Here is a tiny trained network, its code and every weight. The questions are about switching its units off for an input and a class, where a switched-off unit gives its printed mean instead of its output.

import numpy as np


def w(rows, s, z=0):
    codes = np.array(rows[::2]) - 128.0
    scale = np.full(codes.shape[1], s)
    scale[-1] = z or s
    return codes * scale


def f(y):
    return np.maximum(y, 0)


def log_softmax(a):
    a = a - a.max(-1, keepdims=True)
    return a - np.log(np.exp(a).sum(-1, keepdims=True))


def net(x, mask):
    res = np.array(x, float).reshape(1, 8) / 4 @ E
    y = f(res @ A[0][:, :-1].T + A[0][:, -1])
    res = res + np.where(mask, y, B[0][:, -1]) @ B[0][:, :-1]
    return log_softmax(res[-1] @ U[:, :-1].T + U[:, -1])


A, B = {}, {}
E = w([
[122,119,128,139,115,109,91],'x0',
[165,5,206,50,25,161,142],'x1',
[139,141,126,119,122,130,148],'x2',
[121,113,122,148,130,129,117],'x3',
[157,153,117,129,112,137,181],'x4',
[136,132,122,134,106,114,118],'x5',
[246,79,57,72,191,158,58],'x6',
[89,47,42,26,134,57,180],'x7',
],0.011)
A[0] = w([
[206,123,172,132,115,210,42,192],'N1',
[194,22,164,118,65,178,127,166],'N2',
[71,134,84,103,99,57,118,198],'N3',
[192,134,154,136,81,153,72,162],'N4',
[75,92,145,126,123,146,172,132],'N5',
[83,89,122,35,93,90,132,107],'N6',
[15,116,236,124,26,134,189,255],'N7',
[2,138,88,147,173,24,240,211],'N8',
[117,254,166,210,134,185,87,222],'N9',
[81,82,29,82,125,57,183,211],'N10',
[238,82,52,160,182,187,78,224],'N11',
[126,214,177,147,55,168,87,190],'N12',
[181,4,39,25,130,94,163,132],'N13',
[130,161,65,123,174,123,110,139],'N14',
[136,225,110,162,156,112,48,141],'N15',
[52,216,167,220,155,76,163,206],'N16',
],0.0092,0.0054)
B[0] = w([
[78,166,196,114,184,168,194,215],'N1',
[85,76,198,42,92,144,187,217],'N2',
[132,167,81,143,82,148,63,186],'N3',
[90,148,143,137,145,145,192,182],'N4',
[187,115,124,161,31,93,141,162],'N5',
[167,82,124,108,90,101,71,188],'N6',
[164,60,193,180,19,108,136,254],'N7',
[94,175,102,114,54,91,59,249],'N8',
[149,70,127,91,170,229,100,242],'N9',
[133,168,75,141,80,115,48,229],'N10',
[130,185,117,85,239,113,173,234],'N11',
[158,95,156,149,119,215,173,200],'N12',
[150,68,61,68,103,119,113,245],'N13',
[132,153,82,175,192,55,127,175],'N14',
[181,155,120,117,148,168,106,197],'N15',
[69,92,51,90,110,255,56,238],'N16',
],0.0091,0.017)
U = w([
[135,30,75,53,131,207,106,255],'0',
[130,71,242,214,97,165,179,57],'1',
[186,188,106,141,254,167,129,52],'2',
[67,129,217,61,164,141,227,126],'3',
[42,205,85,138,75,97,74,160],'4',
[190,67,166,149,63,33,93,44],'5',
[150,158,9,144,215,9,101,106],'6',
],0.0081,0.0034)

Each question gives the input, the list of numbers given to net, and the class t.
The units are the neurons (one row each of A and B). Each row of codes is followed by its name. A weight is (code - 128) times the scale printed after its matrix; where a second scale follows, it is the last column's (A, B and U).
mask holds one flag per neuron, in row order. A switched-off neuron (its flag False) gives its mean, the last column of its row in B, instead of its output. The means were averaged over made-up inputs and are rounded, as every weight is.
A unit's drop is (log p(t) with every unit on - log p(t) with that unit switched off) / (log p(t) with every unit on - log p(t) with every unit switched off).
unit that matters most: the unit with the biggest drop
top k neurons: the k neurons with the biggest drops, biggest first
drop of u: that unit's drop, to one decimal
input [-7,-6,7,-6,2,-1,1,-3], class 2: unit that matters most : N13
input [-4,8,3,-5,4,4,0,-5], class 1: top 2 neurons : [N7; N11]
input [-1,0,7,1,5,4,-6,7], class 4: top 2 neurons : [N8; N10]
input [-1,1,8,1,-2,-6,-1,-8], class 1: top 2 neurons : [N13; N1]
input [-1,-2,5,-6,0,7,0,8], class 4: top 2 neurons : [N8; N11]
input [5,3,-7,-1,5,8,-7,1], class 5: top 2 neurons : [N7; N1]
input [-5,2,0,-2,1,-4,-6,1], class 5: drop of N7 : 0.3
input [1,-2,7,7,3,8,7,1], class 6: drop of N9 : 0.1
input [-4,-3,-8,-5,2,6,0,8], class 4: top 2 neurons : [N8; N11]
input [0,-5,-7,2,7,4,0,7], class 4: drop of N11 : 0.1
